Below is a small trained network, with its code and all its weights. Each question gives an input and a class and asks what happens when units are switched off, that is, made to give their printed mean instead of their output.

import numpy as np


def w(rows, s, z=0):
    codes = np.array(rows[::2]) - 128.0
    scale = np.full(codes.shape[1], s)
    scale[-1] = z or s
    return codes * scale


def f(y):
    return y / 2 * (1 + np.tanh(0.7978845608 * (y + 0.044715 * y**3)))


def log_softmax(a):
    a = a - a.max(-1, keepdims=True)
    return a - np.log(np.exp(a).sum(-1, keepdims=True))


def net(x, mask):
    res = np.array(x, float).reshape(1, 7) / 4 @ E
    y = f(res @ A[0][:, :-1].T + A[0][:, -1])
    res = res + np.where(mask, y, B[0][:, -1]) @ B[0][:, :-1]
    return log_softmax(res[-1] @ U[:, :-1].T + U[:, -1])


A, B = {}, {}
E = w([
[129,126,129,128,126,127,127,128,127],'x0',
[127,130,127,128,130,130,129,128,128],'x1',
[115,134,156,5,52,187,170,61,134],'x2',
[149,115,13,38,171,136,14,181,122],'x3',
[129,127,127,128,129,127,129,128,127],'x4',
[128,128,126,127,129,129,128,127,129],'x5',
[91,105,125,180,86,176,20,3,125],'x6',
],0.0061)
A[0] = w([
[136,133,132,138,114,123,132,126,133,101],'neuron 1',
[120,142,148,155,129,128,156,110,127,92],'neuron 2',
[122,114,120,84,162,132,227,222,130,2],'neuron 3',
[134,123,127,106,117,116,171,186,133,25],'neuron 4',
[135,136,129,109,127,126,166,176,126,16],'neuron 5',
[118,120,133,55,96,136,152,76,143,47],'neuron 6',
[129,108,86,90,120,131,55,145,114,106],'neuron 7',
[140,127,128,139,128,129,124,132,123,63],'neuron 8',
[125,119,107,232,154,127,97,162,135,47],'neuron 9',
[128,129,127,231,129,103,84,179,138,58],'neuron 10',
[120,111,128,179,111,153,29,1,123,17],'neuron 11',
[143,122,66,52,141,130,17,169,137,122],'neuron 12',
[130,122,110,191,155,112,118,154,116,62],'neuron 13',
[130,137,142,166,122,136,163,110,119,141],'neuron 14',
[128,116,144,11,100,135,162,39,118,7],'neuron 15',
[133,133,140,164,121,132,164,107,119,132],'neuron 16',
[132,105,188,226,95,124,217,68,137,118],'neuron 17',
[125,109,97,173,169,106,136,126,105,39],'neuron 18',
[120,141,134,109,111,124,126,122,133,15],'neuron 19',
[113,126,110,158,123,143,77,46,134,38],'neuron 20',
],0.015,0.0019)
B[0] = w([
[112,141,117,127,129,133,131,135,124,129],'neuron 1',
[92,133,127,129,138,125,140,116,130,151],'neuron 2',
[190,140,127,134,111,35,126,149,129,223],'neuron 3',
[159,135,127,136,119,76,125,141,130,169],'neuron 4',
[149,138,133,131,115,86,126,134,126,160],'neuron 5',
[154,128,125,123,123,208,113,139,128,187],'neuron 6',
[59,118,129,130,157,124,124,104,123,186],'neuron 7',
[128,135,119,131,125,136,138,128,132,125],'neuron 8',
[166,121,130,126,115,215,129,139,126,199],'neuron 9',
[157,127,132,125,108,222,122,136,133,201],'neuron 10',
[195,150,126,128,110,23,142,169,128,254],'neuron 11',
[21,119,136,137,155,115,142,81,126,233],'neuron 12',
[154,122,132,109,106,178,126,120,128,174],'neuron 13',
[90,116,126,122,143,119,127,113,122,159],'neuron 14',
[166,119,128,139,111,253,126,141,131,219],'neuron 15',
[91,118,128,126,143,120,126,113,126,158],'neuron 16',
[19,116,118,124,168,107,116,89,126,242],'neuron 17',
[142,134,121,116,121,166,128,134,133,157],'neuron 18',
[127,127,131,133,126,142,128,140,133,127],'neuron 19',
[182,132,131,123,123,58,132,151,131,197],'neuron 20',
],0.026,0.012)
U = w([
[19,105,121,136,180,117,123,64,113,254],'0',
[189,157,123,136,104,44,134,173,127,12],'1',
[161,112,128,121,97,255,106,138,129,120],'2',
],0.0085,0.00052)

Each question gives the input, the list of numbers given to net, and the class t.
The units are the neurons (one row each of A and B). Each row of codes is followed by its name. A weight is (code - 128) times the scale printed after its matrix; where a second scale follows, it is the last column's (A, B and U).
mask holds one flag per neuron, in row order. A switched-off neuron (its flag False) gives its mean, the last column of its row in B, instead of its output. The means were averaged over made-up inputs and are rounded, as every weight is.
A unit's drop is (log p(t) with every unit on - log p(t) with that unit switched off) / (log p(t) with every unit on - log p(t) with every unit switched off).
The circuit of an input: a set's keep is (log p(t) with only the set's units on - log p(t) with every unit switched off) / (log p(t) with every unit on - log p(t) with every unit switched off). Starting from the 12 units with the biggest drops (on a tie, the unit counted first), units are removed one at a time, each time the one whose removal leaves the highest keep (on an exact tie, the one counted first), for as long as the keep stays at least 0.8.
units of the circuit, in order: the units of the circuit, biggest drop first
unit that matters most: the unit with the biggest drop
top k neurons: the k neurons with the biggest drops, biggest first
drop when u is switched off: that unit's drop, to one decimal
input [2,-2,-7,-5,-5,3,8], class 1: unit that matters most	neuron 11
input [4,3,-3,-2,-7,7,-2], class 2: top 2 neurons	[neuron 11; neuron 12]
input [-4,-8,8,8,-8,-1,-5], class 0: top 4 neurons	[neuron 12; neuron 7; neuron 10; neuron 9]
input [5,4,-6,6,4,-3,3], class 0: top 2 neurons	[neuron 12; neuron 7]
input [0,-4,8,6,4,-8,-5], class 2: top 3 neurons	[neuron 15; neuron 17; neuron 6]
input [-6,-3,7,-8,7,-1,-8], class 0: top 2 neurons	[neuron 17; neuron 11]
input [0,4,-4,8,-6,-7,-8], class 0: top 2 neurons	[neuron 12; neuron 11]
input [-8,-8,-2,-2,-6,-8,-2], class 0: top 3 neurons	[neuron 11; neuron 15; neuron 20]
input [-1,4,6,-4,-3,-5,4], class 2: top 3 neurons	[neuron 15; neuron 12; neuron 6]
input [1,6,-3,5,6,-4,6], class 1: top 3 neurons	[neuron 11; neuron 17; neuron 20]
input [-1,-4,-8,6,5,-1,-6], class 2: top 3 neurons	[neuron 10; neuron 9; neuron 11]
input [6,7,-5,4,-5,-7,-2], class 2: top 4 neurons	[neuron 17; neuron 10; neuron 9; neuron 13]
input [0,7,1,-2,7,4,4], class 1: top 2 neurons	[neuron 12; neuron 11]
input [-5,8,5,8,8,5,4], class 0: units of the circuit, in order	[neuron 12]
input [-7,-3,1,-4,1,-1,6], class 1: drop when neuron 11 is switched off	4.2
input [-3,5,0,8,4,-8,-7], class 0: drop when neuron 11 is switched off	0.5
input [5,2,-8,0,6,-3,-4], class 2: drop when neuron 1 is switched off	0.0
